Each row is followed by its group and then its class within the group.
[ -8  25 -15   7 -24  16 -14  20  -3  -2   3  -7  -1 -34  27   4   6   5
   1   5  31   5   1   2  11 -12 -13  46   7   8  -8   9  11] -> Rr <46>
[  3   8  15  -6 -12   3  -2  -7 -14   7   3   8   8  20 -23 -10 -34  -5
  -2  -3 -15   0   1  -1 -12   4   5 -36   1  -9   1 -16  -9] -> qj <37>
[ -3   8 -10  11   0  17   3   3   1  -8   0  -9   0 -31  16  12   6  -2
   4   2  18  -4   9   9   9 -19  -3  10  -1   8  -7  -9 -17] -> Rr <44>
[ -3  13  16  -6  -4  -8   9   6 -23   2  -1  -2  10  13 -25 -12 -49   0
   1   1 -15  -3   4   2   5  -2   7 -35   1 -14  10  -7 -16] -> qj <33>
[ 11   3  15 -27   7 -12   8   5 -20   6 -12  -1  12   5 -28 -17 -42  -6
  -3   4  -6  -2   9  -7 -13 -13   2 -45  -2 -17   7  -3 -10] -> qj <33>
[  1   7 -12   4  22  -3  -6  16  -1  -6   2  -4  -5 -21   7   9   5  -4
   3   5  13  -2  -4  12   4 -22 -18  42  -2  -5  -6  11  10] -> Rr <46>
[-10   9  -1   1  -6  18 -12  11   5   6  -2  -1 -15 -26  15 -12  10   1
   6   7  16   5  -1   9   2  -8 -13  13   2   5  -6  12  12] -> Rr <46>
[-10   2   1  -6  -5  19  -6   0   4  -3  15  -5   2 -28  13  -6   2  -6
   6   5   2 -12   4  13   4  -8  -2   3  -3   3  -8   0 -10] -> Rr <40>
[ -9   5   5  -2  15   4   0  14   1  -2   0  -6   6 -22  -6  -6  -4  -7
   7   1 -10  -2 -14  10   2  -1 -11  37   3  -8 -10  19  -1] -> Rr <40>
[ -2  27  -1   6  -6  10 -10   6 -14   0  -6 -12   5  -8   8   5   0   3
  11   3   6  -6   5   9  10  -6  -9  33   3  -3  -2  -1 -10] -> Rr <40>
[ -1  11  12  -2  -3  12   1  -9 -12   1   2   1 -11   9 -19 -19 -36  -2
   6   5   2   4   0   2 -15   8   9 -48   2  -3   4   0 -20] -> qj <30>
[ 12   8  20 -12   8 -15  15  -7 -26  -6  -1   1  13  13 -31   6 -44  -3
   0  -1 -10  -1   5   8 -10 -12   6 -34   0 -11   8  -6   6] -> qj <33>
[ -3  11  -6  -5   2  10 -11  11 -28 -16  11  -8  -1 -26  15   4   8  -4
   7   5   6  -2  -4  19   9  -3 -14  37   0  -9  -8  -2  -8] -> Rr <40>
[  3   6  12  11   6  -1  -1  -1  -9  -7   5  -3   1   8 -13   3 -24  -4
   3   1  -5  -2  -5   9  -5   2   2 -16   0  -7  -4  -9 -16] -> qj <37>
[  7  -9   2 -11 -17  -6  -4 -12 -13   3   4   1   7  11 -11  -5 -19   1
  -3  -4  -7  -1   4  -4  -8   4   4 -40  -5  -8   2 -20 -23] -> qj <37>
[  4   7   8   0   0  -7   2  14  -8  -3  -3  -1   8   7 -17  -7 -45  -4
  -4   1  -2   1  -1  -1  -7 -14   2 -27   0 -13  -3  -2 -13] -> qj <37>
[  6  10  13  -9  -9  -2  -6  -6 -20   6   2   5  13  17 -16  -8 -31  -1
   4  -4 -11   4  -4   5 -10   7   5 -27   1 -11   6  -8   6] -> qj <33>
[ -4  20 -13 -23  -7   7   5  16 -11   9 -13  -6  -1 -33  -1 -13  -4   0
   6   7  22  -3   6  -7   5 -12 -12  12   5  -7  -4   7 -14] -> Rr <40>
[ -4  -7  21  -7   0 -16   0 -12 -23   1   6   5   3  20 -28  -7 -39   1
  -1   0 -21   6   6  -8 -12  17   0 -36   3 -13  11   1   7] -> qj <33>
[ -3   7  24 -17  16 -16  25   7 -25  -3   2  -1  21  11 -32  -5 -42  -4
   3  -4 -29  -2  -6   9  -9   0   3 -12   5 -18   7  10  -2] -> qj <33>
[ -1   7  21  -5  15  -5   3  -3 -15  -3   5   0  12  14 -17  -9 -38  -7
   8   2 -18  -1  -2   8 -20  -1   7 -25  -1 -11  -1  -1 -10] -> qj <33>
[  6   2  21 -12   2  -4   1 -10 -29  -5   8  -1  23  19 -28  -3 -27  -8
   6  -9 -23  -3  -5   5  -7  16  -2 -25   3 -15   5  -4 -27] -> qj <33>
[ -5  23 -11   4   3   3  -3   7 -13 -10  -2 -10  -1 -28  13  15  17  -2
   7   2  21   0  -4  12  13  -7  -6  69   8   3  -5  18   1] -> Rr <46>
[  6  -1   7 -10  15  -4   8 -11 -12  -7   0  -2   8   6 -18   4 -21  -4
  -1   2  -2  -9   7   1  -8 -15   8 -30 -13  -9   1 -14 -20] -> qj <37>
[  3   6  21   6  11 -17  -4   3 -22  -6  -1  -2   6  34 -26  -5 -57  -7
   7   0  -6  -2  -2  18 -11  -5   7 -41  -7 -12   5  -9 -17] -> qj <33>
[-13   8  -8  -2   6   5  -7   0  -1   2  -3  -6  -4 -27  14 -12  22  -2
  10   1   9  -3   4   2   2  -4  -8  18   2   4   0  16  -7] -> Rr <40>
[ 11   2  10 -17  -2 -21  -1  -1 -30  -4 -10  -2  21  10 -27   8 -29  -5
  -2 -10   3   0 -10  -5  -7  -5   7 -27   0  -9   8  -4  -6] -> qj <33>
[  4   7  10 -12  -2  -7   5  -8 -23   4  12   4   4  17 -21  -1 -28   2
   3   2 -15  -3   1   7  -3  12   4 -18   1 -19  10 -13 -13] -> qj <33>
[  4   6  11   9   9  -2   2   7  -8  -6  -1   1   0  16 -22  -3 -41  -2
  -5   3  -5   4  -2   3  -6  -2   1 -21   1  -8   3  -5 -18] -> qj <33>
[-11  24  -3  10 -14  22 -12   9  -8   3  -3 -10  -5 -23  21  -2   5   6
   5   6  16   1   8   6  12  -6  -6  25   4   2  -8 -12 -12] -> Rr <40>
[ -4   2 -14  -5   4  10  -8   9   4   4  -1  -3   4 -34  13  -2  17  -2
   0   3   1  -2  -3   2   6 -12 -16  37  -1 -12 -11  -2 -13] -> Rr <40>
[ -7   9 -12  15  10  12 -10  10   0  -3  -5  -6 -12 -20  16  -1  21   3
   5   9  20  -6  -2   6   8  -4 -13  35   1   4  -7   6 -10] -> Rr <46>
[ -7  13  -9  18   6   6   1   3   9  -1  -2  -4  -9 -20  16   1  17   1
   3   5  20   1   4   7   6   3  -4  24   4  12  -5  16  11] -> Rr <44>

Each row is followed by its group and then its class within the group.
[ -5  14  -3   9   1  -7   2   2 -20   4  22  21   3   8   1  31  11  16
 -27  16  -5   3   5  -7  21  -6   9  -7  27   8  -1  19 -11] -> Ll R
[ 19   5   0  -3   8  -6   0  -3 -10   4  10  -1 -10  -2   4   0 -11 -11
  14  -4  -2  -3 -13  14  35  -7  21   3  -8   1   6 -14  15] -> dh P
[ 10  23  22 -26   7 -14   6  -9 -26 -20  -7   2   0  -1   6 -10  -1  -6
  -1 -10  33 -16 -18  15  15   5 -11 -30  21  18   5  -5   6] -> tt C
[ 23  18   7  -8  16 -15  15  -4 -16   1  18  13 -11   2   5  -1  -8  -5
   0  -1   8   3   5   0  32  10   7   2   2   1   1  -7  17] -> dh P
[  9   7   5  -5   8 -14  -4  -4  -6   0   0  12   1 -14   3  13  -5   3
  10  -3  -2 -12 -49  -1  18   9   6  15  13   4  -5  -5  -4] -> dh H
[  7  12  28  -6  -2   0  -8  -4  -6  -9   9  -7  -2  -8   4  17  -6  -4
   6  -9  -4  -7 -14   6   9  10  20 -13   7   5   4  -6   1] -> dh H
[ 11  23  23 -18  -1  -1  10 -13  -6  -9   3  11   1  -2   8   4   4  10
  -2  -8   2 -19 -11 -11  -1  11  -3 -12  11   3  15  -5   3] -> tt C
[ -3  14 -10 -20 -11 -17   4  -8   1   2 -12  20   5 -17   8   4  -4   3
  -9  -8  -3   3  -3   7  26   6 -19  16  17  -1  -2 -16   7] -> tt Z
[ 14  20  12 -49   9 -16   1   1  -2  -6  -3  12   6 -16  21  -1  -6  -6
  11 -20  17 -27  -8   7  13   5  -5   3   5  11   2  -6  15] -> tt C
[ -4  11   7   3   6  -7   0  -6 -10 -10  10  14  -1   1   4  14  -9  -1
 -21   3  -4  -2   5   3  18   4  -6  -1  28  17  -9  12  -9] -> Ll R
[ 16   6   3   2   9  -9 -13  -2  -4  -2  10  10   0  -9  -3  -4  18   4
   3  10  -7 -12  -4   5  -4   5  16 -11  11  -4   9   0  -9] -> dh H
[ 12  15  13 -23  11 -13   3  -4 -12 -16  -1   4  -5  -5   3 -14  -2  -4
   7  -1   7   0 -22   8  23   5  11 -28  12  11   2  -2  17] -> dh P
[  7   9   9   5  10  -8  -2   7  -7   2  20   9  -3   1  -3   0  -8   0
   5   5  -2  -1  -4   4  15   7  25 -10   5  -2   0   8   5] -> dh H
[ 25  12   5  -7  15 -25   6   2  -4  10   6  19  -2 -13  -3  -9  -9   2
  31  -7  17 -12 -10  -1  30  13  25  -5  -4  -4   6 -10  23] -> dh P
[-17  11  -3 -13  -8  -5  -5   5   9   5   2  28   3  15   3   5   3  -3
 -16  -3   9   4   0   1   0 -13 -16 -11  19  -2   4  24  -8] -> Ll X
[ 9 11  5 -5  2 -9  4 -8 -7  1  2 13 -1 -2  3 -7  5 -1  5 -1 -7 -1  0  2
 11  7 -1  1  6  4 -1 -7 19] -> dh P
[-19  10  -1  -8  -5 -14 -13   1   4  22  17  31 -10  -1   0  -1   8  14
  -8  -7  15   0   7   1   9  -2  16  -7  29  10   7  27   2] -> Ll X
[  4   5  23  -3   6 -11  -2 -10  -5  -5   7  -6  -4 -11   4  19   2  -9
   4  -9   1   2 -10   8  22   8   5  -4   1   6  -7 -16   4] -> dh H
[  6  29   7 -29   4 -18  16  -6  -8  -1   3  30  -1  -6  11  -4  -2   6
  11 -13  26 -26 -20   3  14  14 -11  -7  14  10  12   1  30] -> tt C
[ 19  23  11 -13   7  -7   8 -12 -13  -9  -4  10  -2  -6  15   8  -7  -7
 -10 -21   8 -22  -9  10  13   2 -21  -6   0  11   3 -12   6] -> tt C
[  2  16  18 -20   1 -11  -4  -7  -5  -2 -12  18   0  -9   4   4   3   5
   4 -10  11 -12 -12   9  12   3   0 -13  16   5  10   6  13] -> tt C
[ 17  10  -2   0  10 -21  18 -20  -8  18   3  26 -10  -4  10   9 -11   6
  10  -4  11 -14   1  -2  31  10   0  16  -5  -4   2 -13  19] -> dh P
[ 16   3  13   3  13  -4  -7   0   6   1  12  10  -1 -10   3   9  -6  -6
   5  -5  -6 -11 -13  10  15   2  18   9  -6  -8   1  -6   0] -> dh H
[ 16  11   9  -5  12  -8  15  -7 -17  -4  13   9  -5  -4   5  -3  -5   0
   1  -3  -1 -12  -2  -8  26  12   4  -9   5   7   2 -12   7] -> dh P
[ -2   7  15  -3   6 -11  -5   5   2  -2   6  12   7   2  -3  -3   0 -11
   2 -15  11  -1  -7  13  12  -2  11 -14   7   7   5  14   3] -> dh H
[  0   4   8  11   6  -2  -3  -3   3   8  17  20   1 -17  -5  26   0  13
   6   7 -14 -16   0   0 -11   5   8  21  13  -6   3   1 -10] -> dh H
[  9   9  14  -4  10 -14  -5   2 -10  -1   5   9   0  -3  -3   3  -6  -4
   8  -8  11  -5 -10  12  24   5  22 -10  15   5   2   5   5] -> dh H
[-14  16  10  -3   5  -1 -10  -8  -5 -11   0  12   9 -11   4   8   5  11
 -19   1  -6 -18   6   1  -3  -7 -11   1  27  17  -1  11 -25] -> Ll R
[  6  14  18  -8   1  -4  -1  46  -6  -3   9   4   6  -2   4   9  -4  -3
  -4   1   0  -4  -8  29   9  -5   9 -17   5   0   6   9  -9] -> dh H
[ 23  27  13 -28  -7  -6  22 -11 -16  -8   2   7  -2  -1   9 -12   2  -3
 -10  -5  18  -7 -12   6   4   1 -26 -29  24   5  15  -1  20] -> tt C
[-14  19  -1 -19  -5 -15   1  -5   3   9   0  37  26  -8   6  12   3  16
 -10  -6   3  -4   1  19   0 -11 -15   0  29  -8  12   9   3] -> Ll X
[ 22  15   4  -9   9  -6   5   2 -25  -6   7  -2  -8   0   8  -7   0 -14
  -6   7  -1  -1 -10   6  49  14  16 -19   5  14  -3 -11  -1] -> dh P
[ 15  10   5  -4   8 -12   1   1  -9   2  10  18   0  -2  12   5  -7 -15
  -1   2   1  -3 -13   7  29   2  10  -6  -3 -10   6  -5   4] -> dh P
[  0  12   8   0   4 -11  -4  -3  -6   2   9   7   1  -7  17   9  -7   1
   3 -14  -4   0 -10   6  21   6  -4  12   4  -2   4  -6   1] -> dh H
[ -7   4  14  11  -3   2  -5 -11   1  -6  13  -1   2   7 -10  17   4   5
 -16   1  -4  -3   1   5  -2 -10  -2  -2  22   4  -2   9  -4] -> Ll R
[-11  10  -1 -11  -2  -6  -5   7  -6  -2   7  26   2 -11  -4   7   8  31
  -4  10  -5 -15   6  -6 -13   4   4  -3  33  13   2  15  -7] -> Ll R
[ 11   9  18  -1   1 -12   1   4   1   0   7   3   1  -2   2  20 -11  -8
   0  -7  -6  -8 -14   4  23   0   8  -4   4  -8  -5  -3  -8] -> dh H
[  1   5  12  -1   5  -8  -9   2  -7  -1   4   5   2  -9   2   8  -5  -4
   6   1  -5  -4  -8   9  19   8  18 -11   3  12   0  -7  -3] -> dh H
[ -2  16   9 -39   1   5   4  -4  -5  -3  -3  11  -1  -4   7   6  -3  -3
   1  -2   3  -8  -5   2  18   5   3  -8   7   2   3  -3   1] -> tt C
[ 22   9   0   3  21 -15   5  -5 -13   8  15  24  -3 -15   5  -9  -7   3
  20   6  13 -26  -6  -4  15  19  15   7  -1  12   1 -16  17] -> dh P
[ 12  21   2 -17  -2 -13  11  -8  -7  -3   4  28   6   0  20  -9   2   0
 -14 -10   8 -13  -4   1   8   5 -20  -4  13   4   7   9  13] -> tt C
[ 16  13   5  -2   3 -17   8  -1 -13   6  10  11  -7   5  23  11  -2   5
  -4  -1   3  -8  -3  -4  30   7   5  -2  11   6   3  -8   7] -> dh P
[  0   7   2 -17   5 -12  -7  -2  -1  49   9   6  -6 -10  -4   4   0  -8
   5  -5   1  16  -2   2  14  11   8   0   6   0   3   5   1] -> dh H
[  7   6   5   9  -7   2 -17  24   4  -1   9  12   0  -4  -3  38  -2   9
 -14   2 -10  -4   4  -2  -7 -10  -8  10  22  -5   0  17 -15] -> Ll R
[-18  16  13  -3   1 -10  -4   1 -13 -12   5   4  -4  -8   0  20  13  10
 -12  -2  -9  -5  -4   6  14   2  -7 -15  36  29  -9   8 -17] -> Ll R
[  6  28  12 -18   6 -10   3   1 -14  -9  -4  16   1   0  14   0  -5   6
 -14  -6   2 -25  -2   9  27   4  -2 -17  20  26   4  -1   5] -> tt C
[-22   8  -4   1  -2 -11  -1  -3   4  -1   6  19   5  10   6   0   8   2
 -13  -5  14   8  10   4  10  -6  -4   3  17   1 -14  36   0] -> Ll X

Each row is followed by its group and then its class within the group.
[  8   9 -29  -9  35  -2  24  23 -93  27 -48  16  44 -33  -3 -22 -10  -8
 -27  11  14   6   7  12 -12  -3   5  21  -8  55   6   0 -23] -> tq <29>
[-12   6  -2   5  42 -24 -10  22  -7  41  17 -23  65   3   1 -12 -25   4
  31 -12  12 -16  -1  11 -10 -12  -7  -6   3   0   0 -10   8] -> zq <22>
[  9   8   5  -1  14  -7  -8  -6  -3  10   5 -10  51  21  -8 -12  -2   5
   5  -9  10  -3  12  -1 -13  -7  -4   1   0  51  15  -4   5] -> zq <20>
[-18  -5 -11 -19  61  -2  -9  49 -73  19 -10 -51  42 -49  20 -10 -32   1
  83  -8   9  15 -49  35 -12   7  -9  -1   9   8  29  16  11] -> gr <13>
[  8   7 -24  -8  43   1  26  24 -79  32 -39   1  64 -30  -1 -21 -20  -1
  -4   9  12   8   8   8  -9  -4  -4  13   1  36  12  -9 -21] -> tq <29>
[ -1   5 -32  -3  51 -11   2  32 -49  38 -12 -24  71 -25   4 -14 -27   6
  31  -9  19  -2 -16  14 -15  -3  -3  -1   2   5   8  -3  -2] -> zq <20>
[ -6   0 -13   8  35 -25   6  23 -15  45  -4 -24  73   7  -2 -24 -28   1
  14  -8   8  -8  11  -1 -14  -2 -12   3  -1  51   1 -13   1] -> zq <20>
[-15  -7  -1  -1  23 -18 -12  32  -4  12  37 -56  33  -1  18   0 -24  -1
  59  -4  -4  -2 -16   4   2  14 -14  12   1  34  21   1  22] -> gr <13>
[ 10  11 -29 -13  57  -4  18  28 -90  26 -31  12  64 -53  -4 -25 -20  -4
  -8  11  11  15 -20  15 -13 -13   8  14  10  28  12  -6 -36] -> tq <29>
[-10  12 -19   0  34 -11  13  16 -49  44 -21  -3  53  -3 -12 -25 -24  -4
 -15   5  11  -8  26  -4   5  -5  -4  14   3  55   1 -22 -10] -> tq <29>
[  3  13 -26  -8  44   3  13  10 -81  20 -31   7  49 -36 -12 -21 -14   0
 -14  15  18  13  -4  14 -11  -8  11  19  14  17   7  -7 -21] -> tq <29>
[  4   0  -7  -1  22  -6  12   5  -4  33 -12 -19  52  -9  -1 -18 -23   3
  -7   6   0  -2  11  -9 -13  -2   5  10   1   0  -9 -17 -17] -> tq <29>
[-37 -14  21  11  18 -26 -13  22  57  22  56 -90  44   2  17  12 -40  10
  92 -16   7 -12   9   3   7  24 -10 -10  -2 -54  -5 -10  38] -> gr <16>
[-12  15   1   9  12 -15  -7  -7 -13   6   0   8  22  28 -11 -18  -6  -1
 -17   9   7  -9  14 -22   1  -4  -8   5   3  81  11  -9   5] -> tq <24>
[-19   1 -16  -1  43 -17   9  28 -20  41  -2 -45  72 -17   9 -15 -38   2
  31   0  12  -5   7   6   1   5  -1  10   1  -5   0 -17  11] -> tq <24>
[-15  -9  -2  -2  22 -12 -15  28  -3  11  11 -42  24  -8  16   9 -20   3
  59 -12  -2   4 -15   6  -3  15 -11  -3  -1  16  15   3  14] -> gr <13>
[ -6   4 -21   0  39 -15  19  20 -64  39 -17 -15  67  -8  -4 -22 -23  -4
 -13   7   9  -5  30  -2  -6  -3  -6  25   4  85  14  -8 -17] -> tq <24>
[-25   2  -1  -6  22  -9  -2  31 -25  -4   3 -28  -3 -17  12  -2 -15  10
  39   2  -4   2 -13   6  -1  15  -7   3   6   4  18  -2  11] -> gr <16>
[-11   2 -14   0  55 -22  -3  29 -40  40   4 -48  82  -7   5 -13 -39   2
  47  -8  17  -8   5   9 -11  -6  -5  10   9  21  14  -8   8] -> zq <22>
[  4   4 -24  -8  37   9  19  20 -72  16 -33  -2  53 -39  -4 -18 -20  -2
 -13   4   7   9   6   0  -3  -3   4  17  -1   6   7  -3 -28] -> tq <29>
[-22   5  -6   1  25 -22 -13  25 -15   6   9 -39  17  22   7  -8  -7  -2
  49  -8   4 -12 -10   5  -4   9 -29 -13   8  67  23   6  23] -> gr <13>
[-35   1  -5   7  43 -30 -15  45  -6  25  23 -60  58  -4  15 -13 -43   9
  72  -1   3  -6 -14   5  -5  22 -16  -3  13  31  18  -7   2] -> gr <13>
[ -6  20 -14   0  47  -8   6  11 -62  22  -9   7  66  -4 -10 -25 -23  -1
  -6   5  15  -3  -2  10 -14 -14  -4  12   9  56  15 -10  -8] -> zq <22>
[  6  11 -13   3  28  -7   5   9 -39  27 -16   8  46  11 -11 -19  -6  -5
  -7   1   4  -2   1  11 -15  -8  -3   3  -3  63  10  -3 -10] -> zq <20>
[ -5   8  -8   4  23 -19  -9  14 -11  28  -2  -1  46  23  -4 -21 -18  -1
  13  -1   2  -2   0  -9 -12  -7 -20   2   0  73   7  -2   4] -> zq <20>
[ -9   7 -17  -1  39 -12  -8  21 -37  27  -4 -18  67  -6  -1  -9 -20   0
  22 -10  15  -6  -5  12  -9  -2  -8   2   0  21   6  -8   9] -> zq <22>
